The three nearest rows among all rows above each row, by straight-line distance, nearest first (none for the first four rows)
(in the rows, 128 means zero)
0: [134  70 147 115 178  65 153 177 122 107 123 146 133 171 132 129  78 102
 137 144 125 168 150 177 133 155 106  91 130 136 110  89 154 140 135 147
 152  99   1  84 150 124 133   7 109  91 139  88 135 112 160 122 141 141]
1: [149  89 129 130 111 150 127 108 138 131 150 108 151 144 113 114 134 150
  95 149 123 145 142 114 124 113 116 129 157 156 121 129 112 111 146 147
 132 122 163 119 146 146 144 112 124 146 155 130 148 132 104 121 152 134]
2: [147 135 161 180 126  85 145 183 153 128 140 145  95 158 116 144  82 149
 144 136 113 138 130 185 142 155 164 147 137 113 128 117 146 122 103 171
 155 121   1 104 130 148 148  42  81  73 191  69 117 130 154 105 132 148]
3: [128 144 130 105 148 172  76 107  84  90  79  74 145  85 132  85 145 128
 135  93 108 113 170  97 124  75 124 181 157 155 122 126  84 136 160  73
  89 190 106 112 172  91 115 210 138 186 109 169 111 137 115 133 111  74]
4: [141 111 140 144 141 138  70 143 140 125 143 128 160 162 123 153 149 160
 157 146 134 149 117 118 175  88 157 142 183 185 134 106 132 162 113 113
 105 148 125 119 152 109 128 101 144 108 146 108 152  94 106 123 145  91] -> 1 3 2
5: [117 125 166 128 114 106 192 141 180 135 128 161  94 125 105 168 138 177
 104 178 130 111 143 141 155 166 117  97  69 114 115 115 173 109 105 173
 163  85   1 118  98 151 106  97 121 111 182 102 126 111 157 127 143 173] -> 2 0 1
6: [130 144 168 152  86 136 209 144 210 124 123 190 131 233  92 212 119 167
 110 175 166 102  93 135 146 170  89  95 116 113 124 141 175 131  96 165
 153  95   1 102 109 127 159  82 137  99 142 117 141 130 126 121 199 202] -> 5 2 0
7: [128 134 110 140  96 121 133 128 121 139 129 139 123 118 147 136 129 130
 103 132 107 154 130 113 143 149 100 140 127 127 134 138 132 134 135 119
 141 122 134 119 105 142 119 153 128 136 140 125 109 136 144 142 144 139] -> 1 4 5
8: [141 128 114 141 133 118 175 148 132 130 111 156 128 152 145 151 121 111
 115 148 146 124 129 125 134 138 125  84  75 120 117 142 153 123 107 133
 137 134  44 145  86 133 133 124 129 146 136  87 101 109 158 123 119 153] -> 7 5 2
9: [133 132 131 131 142  93 131 121 141 126 114 131 146 129 122 138 119 134
 117 159 117 126 135 106 143 146 115 132 131 126 119 124 137 107  98 132
 131 102  92 114  94 150 140 103 120  94 140 116 131 119 123 133 154 147] -> 7 8 1
10: [128 142 163 123 146  73 134 151 125 163 129 170 112 150 114 123  76 125
 122 147 125 147  99 198 131 177 177  95 151 108 134 113 145 138 110 146
 143  82   1 124 144 155  99 104 113  71 167 121 124 110 151 120 107 141] -> 2 0 9
11: [119 129 115 132 130 126  89 108  90 120 118  84 138  38 125 100 176 110
 133  86 129 107 158  63 126  91  91 204 166 148 148 151  90 147 175  80
 123 175 255 167 115 126 118 226 133 180  82 172 149 156 104 158 105  84] -> 3 7 1
12: [137 111 121 124 125 137 118 115 138 113 131 151 142 109 131 132 117 121
 124 132 136 118 136 120 140 117 141 160 137 122 128 142 142 129 135 116
 138 119 158 155 131 127 121 158 148 160 145 163 132 123 139 110 141  97] -> 7 1 9
13: [159 121 135 125 117 127 175 126 161 130 107 170  98 172 125 142 137 127
 123 120 140 142 133 142 131 158 127 112 111 129 137 134 134 109 118 136
 126 116  74 132 126 129 115 124 122 132 135  81 119 139 122 128 138 127] -> 8 9 7
14: [110 147  98 128 119 153  76 109 125 141 135  79 124  70 122 110 143 121
 128  78 120 113 183  79 110  97 109 129 130 151 127 143 105 115 158 116
  89 173 255 164 154  79 113 208 136 198  72 186 137 143 123 140 142  91] -> 11 3 12
15: [127 153  93 135 127 186  76 120 105 105 103 125 134  62 126 105 156 118
 162  90 127 151 158  70 100  68 128 162 154 148 153 146  88 145 164 105
  74 171  82 139 155 120 133 222 148 214  83 174 130 138 103 142 118  79] -> 3 14 11
16: [137 145 126 116 136  55 149 157 129 124 136 158 137 123 133 106 109 138
 155 122 131 130 121 150 130 161 146 117  99 106 129 135 154 143 106 131
 146  96  30 102 101 138 122  82 102  84 126 115 106 118 116 114 122 145] -> 9 10 8
17: [174 116 109 153 124 144 120 115 202 141 162 151 114 179 128 204 177 176
 110 182 160  77 103  48 155 120  56 130 119 158 134 148 129  98 119 153
 122 130 219 107  94 136 123 181 163 204 120 118 139 133 129 159 189 130] -> 1 7 12
18: [126 146 118 119 162 189 109 122 145 136 125 115 145 101 138 111 132 129
 130 116 137 119 135 121 129 108 119 150 148 156 117 176 140 118 119 112
  96 149 255 125 113 128 125 200 158 172 152 136 153 135  96 126 132  95] -> 12 14 1
19: [126 131 118 146 112 148 132 107 143 128 120 111 133 126 132 168 148 151
 124 141 138 127 117 112 133 148 146 133 130 127 143 134 137 130 133 137
 134 115 162 121 141 137 143 131 134 129 170 107 145 130 145 155 122 135] -> 7 1 12
20: [128 120  85 111 177 145  38 114  79  92  67 109 126  57 128  93 129  94
 130 100 117 113 180 130 111 109 108 153 177 134 135 143  87 132 153  70
  74 171 255 150 184  87 115 180 139 144  91 185 126 116 120 131  72 103] -> 14 11 3
21: [137 121 153 113 146  86  90 140 143 105 128 118 117 171 127 121 139 128
 140 148 117 156  96 179 136 141 140  88 129 145 100 120 105 145 109 129
 153  96   1 110 140 130 157  33 111  61 143 118 137 147 148 100 126 138] -> 0 16 10
22: [112 125 142 124 128 138  93 113 111 116 131 118 133 146 106 137 162 130
 155 118 100 134 142 116 122 112 121 148 184 148 123 115 118 142 130 120
 117 143 185 107 140 137 131 145 148 130 135 128 139 149 116 136 144 138] -> 1 19 12
23: [107 111 142 120 155  44  99 151 122 166 112 144 136 164 156 109  86 130
 130 141 116 180 121 174 147 147 183  96 106 114 135  95 124 128 113 125
 163 119   1 116 135 138 140  44  92  56 134  77  91 106 149 123 108 159] -> 10 21 16
24: [153 123 153 122 104  59 179 146 138 150 159 156 125 183 128 152 121 115
 117 176 143 133 103 161 143 169 126  84 109 136 111 112 131 135  94 147
 160  95   1 110 110 165 159  54 116  81 123  97 137 101 144 117 139 161] -> 16 21 10
25: [106 133 123 123 194  81 122 132 107 118  91 107 112  77 138  84  82 100
 135  90 103 135 148 178 123 126 170  98 108  89 144  96 108 141 133 110
 129 117  12 152 144  96 148 128 113 102 103 151  91 111 141 165  90 119] -> 16 23 10
26: [147 115 124 162 112 154 137 103 120 114 131 146 148 161 133 138 173 156
 140 126 133  78 127  78 159 127 120 135 146 138 104 146 124 122 124 143
 114 114 182 104 128 130 126 168 158 142 124 108 140 119 134 129 152 127] -> 19 22 12
27: [106 147 114 115 145 131 107 125  93 127 103  66 150  61 121  89 145 120
 136  92 116 138 127  97 133 114 115 171 186 175 139 149  88 153 182 115
 113 168 255 169 169 104 129 210 157 184 129 142 144 140 114 132 106  89] -> 11 14 18
28: [111 126 116 127 134 114  56 114  97 108 151  92 138 105 120 145 113 103
 152 124 148 159 152 138 130 113 181 103 179 136 152 100 104 165 152 122
 121 145 105  89 141 111 148  96 124 102 122 116 143 103 131 133  75 127] -> 4 22 19
29: [129 134 106 142 110 131 110 129 138 141 108  91 124  91 143 149 147 105
 131 135 133 110 130 103 137  86  95 183 141 148 148 133  92 134 130 103
  92 134 255 137 156 128 117 169 164 190 100 134 122 131 103 140 131  99] -> 18 27 14
30: [ 82 130 123 110 173  93  64 138  61 118 123  89 141  48 162 121  88 128
 147  97 138 140 138 187 111 133 161 142 141 123 137 124 110 163 147 102
 137 165  86 141 147 110 121 133  98 113 125 163 116 105 173 135  85 100] -> 25 28 12
31: [136 113 117 130 124 111 175 144 156 122 124 158 120 155 111 120 116 133
 115 160 137 136 114 140 140 163 128 109 100 116 136 120 129 109 122 128
 153  97 117 113  84 159 138 107 110 130 144 102 115 131 157 137 134 147] -> 13 9 8
32: [ 98  97 148 127 133 104 126 147 157 122 133 136 133 158 136 128 122 138
 117 162 108 148 135 142 104 160 166  99 105 109 122 105 130 130  99 125
 123 116  82 103 147 164 135 138 125 102 139 119 147 113 113 135 133 141] -> 9 31 13
33: [147 155  99 126 103 181 152  82 122 125  98 107 145 122 141 133 166 121
 118 104 110  99 149  82 121  98  73 156 130 123 123 181 142 109 167  95
  86 167 255 163 119 114 137 224 121 221  64 161  99 145 108 134 127  95] -> 14 29 18
34: [125 163 124 145 120 175  77 125 124  94 139  92 165 112 119 125 158 147
 118 114 132 133 125  93 105  95 111 128 179 177 135 130 137 151 128  95
  86 144 255  97 134 137 121 175 163 158 115 129 169 157 104 123 142 109] -> 18 22 29
35: [130 149 100 140  95 170 143 108 126 142 117 142 137  86 138 133 137 127
 136 124 120  98 142  85 116 119  89 156 108 144 124 148 134 137 131 108
 123 144 252 133 125 107 128 176 128 175 129 141 119 159 121 154 127 130] -> 29 18 33
36: [130 127 131 126 144  88 128 148 104 128  88 119 100  95 124 109  81 123
 133 124 125 132 141 144 122 144 143 105 136  98 134 121 129 137 122 134
 123 127  65 142 168 138 115 134 122 128 128 134 121 125 143 112 107 128] -> 25 32 16
37: [135 149 137 146  86 167 188  95 149 138 127 148 138 159 123 134 160 139
 105 127 130 102 132  96 138 142 109 149  88 125 130 155 141  96 114 145
 140 138 165 143 111 125 119 185 139 169 149 117 116 145 122 155 155 169] -> 26 7 19
38: [147 119 118 175  68 188 171  79 212 168 169 150 159 172 133 197 163 168
 106 147 150  70 130  67 158 124  74 149 129 162 103 157 176  87 113 143
 135 120 251 111 103 151 156 185 163 191 137 110 140 154 128 133 185 150] -> 17 37 26
39: [137 158 103 142 104 178 160 138 176 141 134 147 158 150 149 115 155 125
 149 138 137 138 135  69 163 129  90 157 101 133 115 146 155 115 125 127
 132 105 220 143 114 121 117 192 125 161 114 134 120 151 156 146 174 132] -> 37 35 26
40: [138 153 110 121  84 190 139 102 135 118 118 137 119  94 126 144 168 149
 111 100 149  94 165  19 136  80 119 158 142 154 130 165 153 102 155 107
 107 147 255 148 113  98 145 251 178 245  97 171 138 141 118 146 148 100] -> 33 35 14
41: [147 102 149 152  92 127 128 136 177 158 132 133 140 190 123 167 154 164
 132 197 170 122 100 132 146 153 131 129 138 143 101 120 141 110 101 155
 138  80 121 120 113 156 161  88 139 111 160  96 142 125 125 127 166 163] -> 9 31 19
42: [121 145 113 154  97 211 158 105 176 121 142 127 122 122 145 170 196 147
  84  89 134  88 151  71 113  93  62 181 137 159 138 147 147  80 172 137
  92 166 255 122 118 123 116 217 159 213 116 147 147 140 123 144 137 101] -> 40 33 35
43: [157 143 124 155 135 194 236  93 205 152 141 159 105 164 144 159 170 149
 126 142 120  89 131  51 139 173 122 123 113 139 110 174 172  95 100 153
 129  97 215 108  62 150 128 214 153 215 116 136 132 163 103 129 194 143] -> 38 37 39
44: [ 99 130 126 143 148  99 119 138  88 131 115 128 118  90 117 103  89  98
 140 118 141 141 122 152 109 120 154 132 121 143 133 113 125 150 137 122
 127 131  94 111 130 118 126  94 115 127 146 145 122 116 147 123 106 122] -> 36 30 28
45: [140 117 132 118 129  77 125 140 150 145 139 136 126 150 123 110 110 129
 133 165 131 165 100 144 126 151 169  93 129 119 129  94 129 136 124 139
 134  82   1 120 142 125 131  36 104  56 159 107  99  96 130 134 109 138] -> 23 21 10
46: [115 140 116 125  86 115 195 124 196 138 161 180 103 188 134 157 106 139
 132 124 152  97 104 135 133 179 104 110  84 125 129 126 147  98 110 135
 180  98  36 107  98 148 128 102 100 118 164 111 158 101 150 121 148 173] -> 5 31 13
47: [133 112 136 135 121 120 136 145 164 119 137 139 125 115 131 141 153 140
 123 145 141 105 132 125 121 134 107 120 111 133 132 157 128 124 121 121
 120 132 110 116 124 149 146 110 124 124 124 137 103 129 129 128 157 127] -> 9 7 31
48: [150 116 146 137 116  61 157 148 144 134 158 146 125 172 117 137 100 112
 132 145 112 123  95 168 135 171 143  81  86 102 127 110 111 105 108 126
 151  90   1 105 140 145 134  50  97  92 138 110 106 122 129 104 146 155] -> 24 45 16
49: [ 82 120 143  91 185  83  77 143  80 114  90 100 137 133 145  94  90 108
 156 115 114 170 127 173  96  93 182 114 120 137 111 112 133 165 152 109
 130 164  67 128 152  94 107  97  91  83 127 151 128 117 144 131 120 134] -> 44 30 25
50: [125 145 127 142  92 133 149 104 163 141 139 147 108 136 130 123 138 143
 126 130 149  85 134  74 146 143 138 131 120 148 120 178 145 108 143 108
 141 114 187 129  99 135 115 173 152 173 122 134 116 129 115 136 167 150] -> 37 26 39
51: [141 110 136 169 109  86 217 130 209 148 171 177 110 218 103 154  88 184
 106 158 156  92 112 141 154 174  98 110 135 109 142 128 106 104 114 161
 153  79   1 115  77 153 134  34 114  96 156  97 146 147 160 105 181 173] -> 46 6 24
52: [147 135  97 134  70 165 173 100 162 144 142 114 121 135 121 124 171 123
 117 114 161  81 128 142 117 111  74 164 114 156 146 168 142  97 116 119
 141 159 232 143 103 120 128 198 157 202 121 133 155 134 125 153 147 126] -> 35 37 42
53: [167 157 124 142  59 180 251  96 214 166 139 170 114 179 133 116 178 106
 107 147 131  69 124  42 167 148  68 148  82 101 119 208 142  78  80 162
 141 107 201 171  74 135 123 196 121 196 110 147 127 120 108 160 183 153] -> 43 37 39
54: [142 121 125 110 198  68  99 156  70 114 103  97 118 101 132  93  59  99
 181 119 123 173 115 207 109 128 182 117 143 132 131  92 116 174 155 115
 129 136  45 137 141  93 110  50 124  58 150 126 124 108 138 126  74 108] -> 49 44 25
55: [130 136 124  91 145 126  78 117 136 112  85 101 152  71 147 106 137  82
 165  84 107 125 150 114 138  81 142 132 152 133 120 114  89 148 151  80
  90 116 241 165 150 106 111 172 143 132 112 155 133 152 127 145  87  71] -> 20 27 29
56: [138  91 131 148 144 143  97 144 126 145 136  97 154 143 135 143 128 177
 133 146 162 167 112 135 149 152 128 119 165 146 137 125 114 158 112 133
 138 119 105 103 151 151 123  90 134  91 157  74 137 101 134 140 142 130] -> 4 19 9
57: [122 145 103 130 113 146 161 129 150 132 130 135 143 151 140 136 153 127
 118 112 131 129 133  93 142 130 120 126 104 111 145 147 149 123 128 128
 114 117 151 129 134 143 126 137 124 149 115 156 135 166 117 135 140 129] -> 7 47 19
58: [155 121 156 160  90 171 193  81 202 163 156 165 124 208  98 187 206 177
 124 166 174 110 130  68 165 136  70 157 128 132 103 171 154  80 132 165
 158 110 208 119 110 159 126 173 144 193 155 103 144 173 129 154 137 147] -> 38 17 37
59: [137 140 137 145  77 192 183 103 180 111 120 133 125 157 168 169 165 134
 103 105 130  94 116  89 133 115 120 156  99 144 113 126 135  96 106 135
 120 119 193 118 105 136 118 178 153 196 115 139 102 143 109 133 178 144] -> 37 50 39
60: [113 129 130 136  95 148 128 119 163 138 132 133 109 137 126 138 130 135
 138 112 115 108 155  88 139 138 131 129 100 126 124 144 148 114 121 132
 135 140 128 144 127 135 117 140 142 120 113 132  97 134 134 138 136 139] -> 57 47 7
61: [132 154 111 143  80 173 125 128 154 125 141 145 128 146 128 159 149 154
  94 127 144 117 155  79 135 128 116 141  95 168 107 142 137 114 135 120
 115 150 226 118 102 126 120 190 139 173 120 116 155 135 132 133 153 122] -> 50 35 39
62: [114 114 122 118 143  97  84 151  79 119  88 106 122  77 111 103 120  97
 155 119 123 132 167 149 107 108 130 172 111 129 139 129  75 173 179 104
 131 160 129 132 153 137 115 135 135 125 121 156 123 132 109 139  76 124] -> 44 30 36
63: [130 138 135 129 134 157 139 111 113 132 117 104 133 134 131 145 142 145
 147 140 133 102 136 111 128 135 117 138 141 117 107 147 119  77 103 145
 114 128 130 139 108 136 119 160 131 135 148 131 118 137 102 146 137 122] -> 60 19 57
64: [138 156  94 136 113 172 126 104 139 107 133 122 130 110 153 136 179 132
 139 129 140 117 122  82 130 132 135 175 148 138 124 142 107 131 142 112
 122 129 252 172 135  86 134 214 130 191  99 145 146 125 124 157 148 138] -> 35 29 61
65: [127 137 136 134 130 138 142  99 148 131 134 156 113 141 118 143 136 148
 101 142 130 112 142 134 123 146 119 137 144 150 118 149 118 135 119 134
 160 136 189 131 103 133 157 146 141 145 149 120 124 136 131 132 149 163] -> 19 7 50
66: [134 121 167 121 117  77 208 122 147 161 108 183  90 117 119 116 120 106
 107 202 117  85  86 158 105 127 137 104 113 100 134 136 170 101  88 150
 110  57   1 118  93 148 158  83 107  98 157 104 123 133 147 102 147 134] -> 24 5 48
67: [122 142 116  93 164 128 113 128  52  99 113 116 118  48 132 101  87  86
 111  85 111 126 154 135 121  83 109 165 140 127 123 134  92 147 162  82
 131 186 129 160 169 115 116 178 114 165 112 189 113 152 113 144  79  93] -> 62 3 30
68: [130 111 118 110 145 115 126 158  94 113 141 114 136 107 115 107 112 109
 122 120 147 135 128 178 112 163 177 105 148 121 148 142 141 158 128 148
 133 121 158 124 149  97 124  98 120  84 135 110 100 129 144 123 116 130] -> 44 36 28
69: [134 148 129 113 119 163 150 132 120 136 112 124 125 155 138 150 151 140
 133 108 106 118 142 102 143 130 108 139 118 126 126 129 155 130 146 124
 114 135 147 157 117 128 125 150 118 149 112 135 122 116 119 144 120 118] -> 57 60 63
70: [140 164 103 138 114 182 172  94 171 135 118 143 102 133 134 130 159 134
 113 130 150  81 124  89 122 119  86 114 108 115 149 171 143  90 103 116
 143 117 210 150 101 135 139 209 141 198 123 158 134 138 117 146 135 102] -> 52 50 37
71: [ 79 147 119 109 150 111  65 123  70 121 118 103 132  38 146  96 128  90
 139  94 115 123 166 133 109  94 133 169 159 121 147 116 108 146 191 118
  66 160 255 110 159 102 138 158 117 151  89 160 132 123 122 113  99  84] -> 20 55 27
72: [125 124 119 131 125 132 135 109 148 153 136 134 142  99 109 140 147 122
 111 139 125 133 134 113 138 150 121 136 141 111 129 129 148 132 134 122
 149 107 165 143 118 135 121 135 136 147 137 133 117 130 114 136 140 138] -> 7 12 19
73: [154 143 141 128  68 195 203  93 213 163 112 163 109 199 129 193 191 170
 115 108 149 115 135  56 167 152  76 144 162 165 121 163 171  95  95 145
 113 108 214 118  97 163 129 158 154 179 129 109 165 144  92 121 192 140] -> 38 58 43
